Here is a tiny trained network, its code and every weight. The questions are about switching its units off for an input and a target symbol, where a switched-off unit gives its printed mean instead of its output.

import numpy as np


def w(rows, s, z=0):
    codes = np.array(rows[::2]) - 128.0
    scale = np.full(codes.shape[1], s)
    scale[-1] = z or s
    return codes * scale


def f(y):
    return y / 2 * (1 + np.tanh(0.7978845608 * (y + 0.044715 * y**3)))


def softmax(a):
    e = np.exp(a - a.max(-1, keepdims=True))
    return e / e.sum(-1, keepdims=True)


def log_softmax(a):
    a = a - a.max(-1, keepdims=True)
    return a - np.log(np.exp(a).sum(-1, keepdims=True))


def net(x, mask):
    ids = ['ΓΛΠεζημξτφω'.index(c) for c in x.split()]
    T = len(ids)
    res = E[ids] + P[:T]
    u = 0
    for l in range(2):
        r = res
        for j in range(3):
            rows = slice(4 * j, 4 * j + 4)
            q, k, v = (r @ M[l][rows].T for M in (Q, K, V))
            z = softmax(np.where(np.tri(T) > 0, q @ k.T / 4**0.5, -1e9)) @ v
            o = O[l][rows]
            res = res + np.where(mask[u + j], z, o[:, -1]) @ o[:, :-1]
        u += 3
        y = f(res @ A[l][:, :-1].T + A[l][:, -1])
        res = res + np.where(mask[u : u + 8], y, B[l][:, -1]) @ B[l][:, :-1]
        u += 8
    return log_softmax(res[-1] @ U[:, :-1].T + U[:, -1])


Q, K, V, O, A, B = {}, {}, {}, {}, {}, {}
E = w([
[130,124,156],'Γ',
[125,104,131],'Λ',
[128,120,129],'Π',
[112,123,128],'ε',
[131,124,124],'ζ',
[125,139,113],'η',
[127,119,131],'μ',
[126,127,123],'ξ',
[109,122,101],'τ',
[119,135,116],'φ',
[250,158,73],'ω',
],0.02)
P = w([
[122,140,101],'0',
[126,68,146],'1',
[169,92,105],'2',
[149,121,110],'3',
[108,215,163],'4',
[90,108,173],'5',
[138,110,147],'6',
[184,55,84],'7',
[154,213,128],'8',
[125,144,113],'9',
[61,120,164],'10',
[115,4,58],'11',
[126,120,110],'12',
],0.016)
Q[0] = w([
[178,75,91],'L0H0',
[135,48,113],'L0H0',
[188,239,110],'L0H0',
[4,87,172],'L0H0',
[106,122,115],'L0H1',
[138,167,91],'L0H1',
[158,109,164],'L0H1',
[136,169,99],'L0H1',
[110,156,114],'L0H2',
[134,82,129],'L0H2',
[99,106,172],'L0H2',
[157,86,116],'L0H2',
],0.017)
K[0] = w([
[141,240,128],'L0H0',
[200,206,96],'L0H0',
[15,108,181],'L0H0',
[244,75,91],'L0H0',
[121,151,105],'L0H1',
[201,114,104],'L0H1',
[101,104,198],'L0H1',
[250,105,93],'L0H1',
[134,96,154],'L0H2',
[158,171,115],'L0H2',
[173,127,78],'L0H2',
[115,200,114],'L0H2',
],0.013)
V[0] = w([
[181,60,226],'L0H0',
[18,114,165],'L0H0',
[192,201,48],'L0H0',
[234,167,254],'L0H0',
[207,91,99],'L0H1',
[148,208,107],'L0H1',
[207,151,52],'L0H1',
[158,91,85],'L0H1',
[83,177,222],'L0H2',
[104,218,171],'L0H2',
[95,74,158],'L0H2',
[161,98,135],'L0H2',
],0.01)
O[0] = w([
[126,31,147,82],'L0H0',
[39,125,82,2],'L0H0',
[187,192,169,247],'L0H0',
[128,58,247,65],'L0H0',
[189,146,183,174],'L0H1',
[107,107,166,81],'L0H1',
[158,106,208,160],'L0H1',
[171,117,150,184],'L0H1',
[62,126,177,36],'L0H2',
[59,181,155,54],'L0H2',
[123,81,141,133],'L0H2',
[142,123,137,135],'L0H2',
],0.011,0.0023)
A[0] = w([
[25,166,158,254],'L0N0',
[61,33,89,123],'L0N1',
[157,104,142,131],'L0N2',
[170,92,155,108],'L0N3',
[2,172,101,149],'L0N4',
[158,154,204,18],'L0N5',
[181,96,147,99],'L0N6',
[111,38,176,130],'L0N7',
],0.009,0.0068)
B[0] = w([
[12,188,198,253],'L0N0',
[165,1,153,213],'L0N1',
[87,144,128,195],'L0N2',
[78,154,107,219],'L0N3',
[50,155,27,221],'L0N4',
[78,98,71,234],'L0N5',
[75,139,105,227],'L0N6',
[186,208,119,189],'L0N7',
],0.0082,0.0036)
Q[1] = w([
[80,86,181],'L1H0',
[132,179,212],'L1H0',
[119,69,46],'L1H0',
[158,185,149],'L1H0',
[191,81,230],'L1H1',
[147,169,65],'L1H1',
[157,167,88],'L1H1',
[185,39,252],'L1H1',
[178,141,91],'L1H2',
[208,138,153],'L1H2',
[175,162,186],'L1H2',
[207,122,131],'L1H2',
],0.011)
K[1] = w([
[130,62,157],'L1H0',
[215,124,146],'L1H0',
[43,129,120],'L1H0',
[187,161,124],'L1H0',
[225,125,78],'L1H1',
[67,164,145],'L1H1',
[83,178,137],'L1H1',
[248,108,78],'L1H1',
[140,160,165],'L1H2',
[76,169,141],'L1H2',
[87,157,95],'L1H2',
[107,163,158],'L1H2',
],0.013)
V[1] = w([
[201,160,112],'L1H0',
[39,123,61],'L1H0',
[161,151,56],'L1H0',
[142,131,177],'L1H0',
[234,103,82],'L1H1',
[150,209,140],'L1H1',
[140,205,169],'L1H1',
[37,164,179],'L1H1',
[21,108,82],'L1H2',
[227,60,126],'L1H2',
[70,254,64],'L1H2',
[29,160,253],'L1H2',
],0.0062)
O[1] = w([
[131,167,167,133],'L1H0',
[144,131,33,204],'L1H0',
[138,174,116,181],'L1H0',
[96,102,174,91],'L1H0',
[224,134,90,123],'L1H1',
[122,169,131,163],'L1H1',
[102,195,146,140],'L1H1',
[34,135,170,132],'L1H1',
[90,54,133,168],'L1H2',
[197,155,54,84],'L1H2',
[3,130,149,255],'L1H2',
[153,121,203,48],'L1H2',
],0.0072,0.0099)
A[1] = w([
[61,97,127,63],'L1N0',
[213,159,254,92],'L1N1',
[65,121,133,82],'L1N2',
[195,239,135,52],'L1N3',
[168,179,81,164],'L1N4',
[148,45,91,195],'L1N5',
[65,82,172,2],'L1N6',
[116,198,98,91],'L1N7',
],0.008,0.0071)
B[1] = w([
[170,91,125,249],'L1N0',
[91,91,9,216],'L1N1',
[166,106,143,253],'L1N2',
[135,108,210,196],'L1N3',
[184,132,143,242],'L1N4',
[125,96,187,246],'L1N5',
[219,100,88,182],'L1N6',
[177,147,168,244],'L1N7',
],0.011,0.0051)
U = w([
[120,46,253,192],'Γ',
[226,72,55,17],'Λ',
[165,127,129,127],'Π',
[52,57,32,169],'ε',
[184,156,177,175],'ζ',
[67,187,222,205],'η',
[160,120,121,77],'μ',
[123,151,155,115],'ξ',
[145,199,21,100],'τ',
[41,178,159,136],'φ',
[144,129,132,4],'ω',
],0.0053,0.0033)

Each question gives the input, a string of symbols that net reads in full, and the target symbol t.
The units are the heads (4 rows each of Q, K, V and O) and the neurons (one row each of A and B). Each row of codes is followed by its name. A weight is (code - 128) times the scale printed after its matrix; where a second scale follows, it is the last column's (O, A, B and U).
mask holds one flag per unit, layer by layer, with each layer's heads first. A switched-off unit (its flag False) gives its mean, the last column of its rows in O or B, instead of its output. The means were averaged over made-up inputs and are rounded, as every weight is.
A unit's drop is (log p(t) with every unit on - log p(t) with that unit switched off) / (log p(t) with every unit on - log p(t) with every unit switched off).
The circuit of an input: a set's keep is (log p(t) with only the set's units on - log p(t) with every unit switched off) / (log p(t) with every unit on - log p(t) with every unit switched off). Starting from the 12 units with the biggest drops (on a tie, the unit counted first), units are removed one at a time, each time the one whose removal leaves the highest keep (on an exact tie, the one counted first), for as long as the keep stays at least 0.8.
circuit, biggest first: the units of the circuit, biggest drop first
most important unit: the unit with the biggest drop
top k neurons: the k neurons with the biggest drops, biggest first
which heads matter: for each layer, one digit per head in row order, 1 if its drop is at least 0.15 and else 0, layers parted by /
input ε ω ε φ τ μ τ ε ε ε ε, target Γ: which heads matter	111 / 001
input ε τ ε ε, target ε: which heads matter	111 / 101
input ε τ ε τ ω ε ε Γ ε ζ Π, target Γ: circuit, biggest first	(L0H0)
input ε τ ε η, target ε: which heads matter	111 / 101
input ζ ε ξ τ ε Γ Λ Λ Λ, target Γ: circuit, biggest first	(L0H0, L1N5, L0N1)
input ε ω ε Γ ζ ε ε η, target Γ: circuit, biggest first	(L0H0, L0H2, L1H0)
input τ τ τ ε Π Γ ε Γ ξ, target Γ: which heads matter	110 / 100
input ε μ ε φ η Γ ε ε φ, target Γ: circuit, biggest first	(L0H0, L0N1, L1N5)
input ε Π ε ε φ ε ε ε η ε ε Γ, target η: which heads matter	111 / 000
input Π ε η τ ε ε ε τ Π Γ Γ, target τ: which heads matter	110 / 001
input Γ ω ε τ Γ μ, target ε: circuit, biggest first	(L1N1, L0H0, L1H0)
input ξ Γ Π ε Λ Γ Π ε Λ, target Γ: top 3 neurons	(L0N1, L1N5, L1N6)
input Γ ε ξ Γ φ τ τ ω, target ε: circuit, biggest first	(L1N1, L0H1, L1H0)
input Π ε Γ ε ε ξ φ, target ε: circuit, biggest first	(L0H0, L0H1)
input ε φ Λ ε ε ζ φ τ τ η η, target τ: circuit, biggest first	(L0H0, L0H1, L1H0, L0N4)
input ε ω ε φ τ, target Γ: most important unit	L0H1
input η ε φ ξ ε ε φ Γ, target ε: which heads matter	110 / 110
input τ ε Γ ε Γ, target ε: circuit, biggest first	(L0H0, L0N4)
input τ τ τ φ, target τ: circuit, biggest first	(L0H0, L1H0)
input τ ε η, target τ: which heads matter	101 / 101
input ε Γ μ τ ε ε ε Γ τ Λ ω ξ, target Γ: top 2 neurons	(L0N4, L0N0)
input Λ ε ε, target Λ: circuit, biggest first	(L1H2, L0H2, L0N0)
input η Π Λ ζ, target η: top neuron	(L0N1)
